Here is a tiny trained network, its code and every weight. The questions are about switching its units off for an input and a target symbol, where a switched-off unit gives its printed mean instead of its output.

import numpy as np


def w(rows, s, z=0):
    codes = np.array(rows[::2]) - 128.0
    scale = np.full(codes.shape[1], s)
    scale[-1] = z or s
    return codes * scale


def norm(h):
    return h / np.sqrt((h * h).mean(-1, keepdims=True) + 1e-5)


def f(y):
    return y / 2 * (1 + np.tanh(0.7978845608 * (y + 0.044715 * y**3)))


def softmax(a):
    e = np.exp(a - a.max(-1, keepdims=True))
    return e / e.sum(-1, keepdims=True)


def log_softmax(a):
    a = a - a.max(-1, keepdims=True)
    return a - np.log(np.exp(a).sum(-1, keepdims=True))


def net(x, mask):
    ids = ['αβδεζηθλμξπστω'.index(c) for c in x.split()]
    T = len(ids)
    res = E[ids] + P[:T]
    u = 0
    for l in range(2):
        r = norm(res)
        for j in range(2):
            rows = slice(4 * j, 4 * j + 4)
            q, k, v = (r @ M[l][rows].T for M in (Q, K, V))
            z = softmax(np.where(np.tri(T) > 0, q @ k.T / 4**0.5, -1e9)) @ v
            o = O[l][rows]
            res = res + np.where(mask[u + j], z, o[:, -1]) @ o[:, :-1]
        u += 2
        y = f(norm(res) @ A[l][:, :-1].T + A[l][:, -1])
        res = res + np.where(mask[u : u + 8], y, B[l][:, -1]) @ B[l][:, :-1]
        u += 8
    return log_softmax(norm(res)[-1] @ U[:, :-1].T + U[:, -1])


Q, K, V, O, A, B = {}, {}, {}, {}, {}, {}
E = w([
[146,143,139],'α',
[139,160,137],'β',
[182,61,158],'δ',
[49,122,6],'ε',
[151,118,149],'ζ',
[127,248,3],'η',
[27,144,11],'θ',
[75,116,60],'λ',
[99,129,103],'μ',
[65,215,47],'ξ',
[148,145,144],'π',
[194,92,73],'σ',
[244,198,155],'τ',
[139,224,112],'ω',
],0.023)
P = w([
[2,193,238],'0',
[201,229,83],'1',
[179,212,83],'2',
[167,253,80],'3',
[204,199,89],'4',
[230,179,87],'5',
[206,171,93],'6',
[199,172,90],'7',
],0.0066)
Q[0] = w([
[252,144,125],'0.h0',
[167,98,34],'0.h0',
[127,130,158],'0.h0',
[150,162,179],'0.h0',
[61,161,88],'0.h1',
[65,154,88],'0.h1',
[131,115,120],'0.h1',
[57,177,85],'0.h1',
],0.036)
K[0] = w([
[255,113,56],'0.h0',
[114,50,64],'0.h0',
[156,146,152],'0.h0',
[168,173,124],'0.h0',
[32,128,179],'0.h1',
[25,115,174],'0.h1',
[120,84,106],'0.h1',
[66,158,184],'0.h1',
],0.03)
V[0] = w([
[153,153,144],'0.h0',
[37,163,252],'0.h0',
[128,127,127],'0.h0',
[142,115,97],'0.h0',
[157,179,40],'0.h1',
[145,169,79],'0.h1',
[123,141,139],'0.h1',
[142,165,85],'0.h1',
],0.024)
O[0] = w([
[147,169,137,172],'0.h0',
[111,2,206,4],'0.h0',
[128,129,127,127],'0.h0',
[125,136,112,145],'0.h0',
[70,186,177,211],'0.h1',
[89,169,164,189],'0.h1',
[120,146,136,138],'0.h1',
[90,165,165,182],'0.h1',
],0.026,0.015)
A[0] = w([
[207,134,207,1],'0.n0',
[119,100,116,58],'0.n1',
[57,71,113,30],'0.n2',
[132,115,132,124],'0.n3',
[109,75,88,25],'0.n4',
[252,171,191,136],'0.n5',
[231,78,138,254],'0.n6',
[146,142,117,195],'0.n7',
],0.035,0.0031)
B[0] = w([
[1,137,63,146],'0.n0',
[100,90,106,126],'0.n1',
[104,26,189,143],'0.n2',
[118,118,111,118],'0.n3',
[132,45,92,138],'0.n4',
[6,181,210,250],'0.n5',
[247,216,168,156],'0.n6',
[130,132,157,185],'0.n7',
],0.05,0.012)
Q[1] = w([
[96,116,253],'1.h0',
[131,146,151],'1.h0',
[112,141,61],'1.h0',
[77,122,182],'1.h0',
[139,207,115],'1.h1',
[181,167,97],'1.h1',
[121,57,113],'1.h1',
[145,168,53],'1.h1',
],0.048)
K[1] = w([
[35,13,225],'1.h0',
[109,91,75],'1.h0',
[139,213,33],'1.h0',
[47,108,152],'1.h0',
[104,56,202],'1.h1',
[44,68,151],'1.h1',
[152,204,96],'1.h1',
[118,117,251],'1.h1',
],0.034)
V[1] = w([
[160,209,189],'1.h0',
[108,98,157],'1.h0',
[114,112,164],'1.h0',
[130,153,201],'1.h0',
[124,74,226],'1.h1',
[118,124,93],'1.h1',
[254,138,154],'1.h1',
[155,121,149],'1.h1',
],0.032)
O[1] = w([
[204,174,56,199],'1.h0',
[146,88,160,141],'1.h0',
[153,97,148,150],'1.h0',
[194,116,113,190],'1.h0',
[167,58,246,234],'1.h1',
[111,150,114,103],'1.h1',
[231,253,175,2],'1.h1',
[157,145,158,117],'1.h1',
],0.032,0.017)
A[1] = w([
[133,134,126,30],'1.n0',
[170,106,174,82],'1.n1',
[167,116,240,254],'1.n2',
[77,3,79,110],'1.n3',
[97,204,216,34],'1.n4',
[138,215,159,52],'1.n5',
[108,178,88,150],'1.n6',
[204,63,121,60],'1.n7',
],0.03,0.0092)
B[1] = w([
[52,215,118,119],'1.n0',
[125,65,173,155],'1.n1',
[234,20,52,248],'1.n2',
[220,46,98,225],'1.n3',
[3,236,117,200],'1.n4',
[148,106,195,188],'1.n5',
[179,161,159,195],'1.n6',
[36,116,159,140],'1.n7',
],0.045,0.017)
U = w([
[181,115,171,40],'α',
[171,107,168,33],'β',
[249,154,41,149],'δ',
[147,103,140,26],'ε',
[201,131,136,22],'ζ',
[109,221,91,243],'η',
[149,78,167,66],'θ',
[25,115,242,254],'λ',
[163,97,172,150],'μ',
[190,98,81,100],'ξ',
[209,118,193,89],'π',
[176,144,63,110],'σ',
[29,88,4,205],'τ',
[164,92,103,2],'ω',
],0.012,0.0035)

Each question gives the input, a string of symbols that net reads in full, and the target symbol t.
The units are the heads (4 rows each of Q, K, V and O) and the neurons (one row each of A and B). Each row of codes is followed by its name. A weight is (code - 128) times the scale printed after its matrix; where a second scale follows, it is the last column's (O, A, B and U).
mask holds one flag per unit, layer by layer, with each layer's heads first. A switched-off unit (its flag False) gives its mean, the last column of its rows in O or B, instead of its output. The means were averaged over made-up inputs and are rounded, as every weight is.
A unit's drop is (log p(t) with every unit on - log p(t) with that unit switched off) / (log p(t) with every unit on - log p(t) with every unit switched off).
The circuit of an input: a set's keep is (log p(t) with only the set's units on - log p(t) with every unit switched off) / (log p(t) with every unit on - log p(t) with every unit switched off). Starting from the 12 units with the biggest drops (on a tie, the unit counted first), units are removed one at a time, each time the one whose removal leaves the highest keep (on an exact tie, the one counted first), for as long as the keep stays at least 0.8.
units of the circuit, in order: the units of the circuit, biggest drop first
unit that matters most: the unit with the biggest drop
k most important neurons: the k neurons with the biggest drops, biggest first
k most important neurons of layer l: the k neurons of layer l with the biggest drops, biggest first
heads that matter: for each layer, one digit per head in row order, 1 if its drop is at least 0.15 and else 0, layers parted by /
drop when u is switched off: that unit's drop, to one decimal
input τ δ π ζ τ ξ, target τ: 2 most important neurons	(0.n0 1.n2)
input τ τ η, target τ: units of the circuit, in order	(1.h1 0.h0 0.n0)
input δ θ τ π μ θ ω, target δ: unit that matters most	0.n6
input τ ξ ξ μ η, target τ: units of the circuit, in order	(0.h0 0.n0 1.h1)
input σ η λ η θ ζ δ β, target η: heads that matter	10 / 00
input δ η λ, target δ: units of the circuit, in order	(0.h1 0.n6)
input δ τ τ η η λ λ, target δ: 2 most important neurons	(0.n6 1.n4)
input τ θ α ε, target τ: 2 most important neurons of layer 1	(1.n2 1.n5)
input τ τ τ, target λ: 2 most important neurons	(1.n2 0.n5)
input λ η η μ τ ζ ζ, target λ: 3 most important neurons	(0.n5 1.n4 1.n3)
input η θ τ θ, target η: units of the circuit, in order	(1.h0 1.n2)
input τ π δ λ, target τ: 3 most important neurons	(0.n0 1.n2 0.n6)
input λ τ α π, target λ: 3 most important neurons of layer 1	(1.n4 1.n3 1.n6)
input δ τ η α η, target δ: unit that matters most	0.h1
input τ τ τ σ ζ, target η: heads that matter	10 / 10
input η π λ θ, target η: 3 most important neurons	(1.n2 1.n3 0.n6)
input η π ω ω α π λ μ, target η: heads that matter	00 / 00
input τ η η μ λ τ θ, target τ: 4 most important neurons	(0.n0 1.n2 0.n2 0.n6)
input λ τ τ θ τ θ π, target λ: 2 most important neurons of layer 0	(0.n5 0.n4)
input τ τ τ π, target τ: most important neuron of layer 0	(0.n0)
input τ π τ δ σ, target τ: drop when 1.n4 is switched off	0.0
input η τ π τ, target η: drop when 1.h0 is switched off	0.1
input δ τ η, target δ: drop when 0.n6 is switched off	0.6
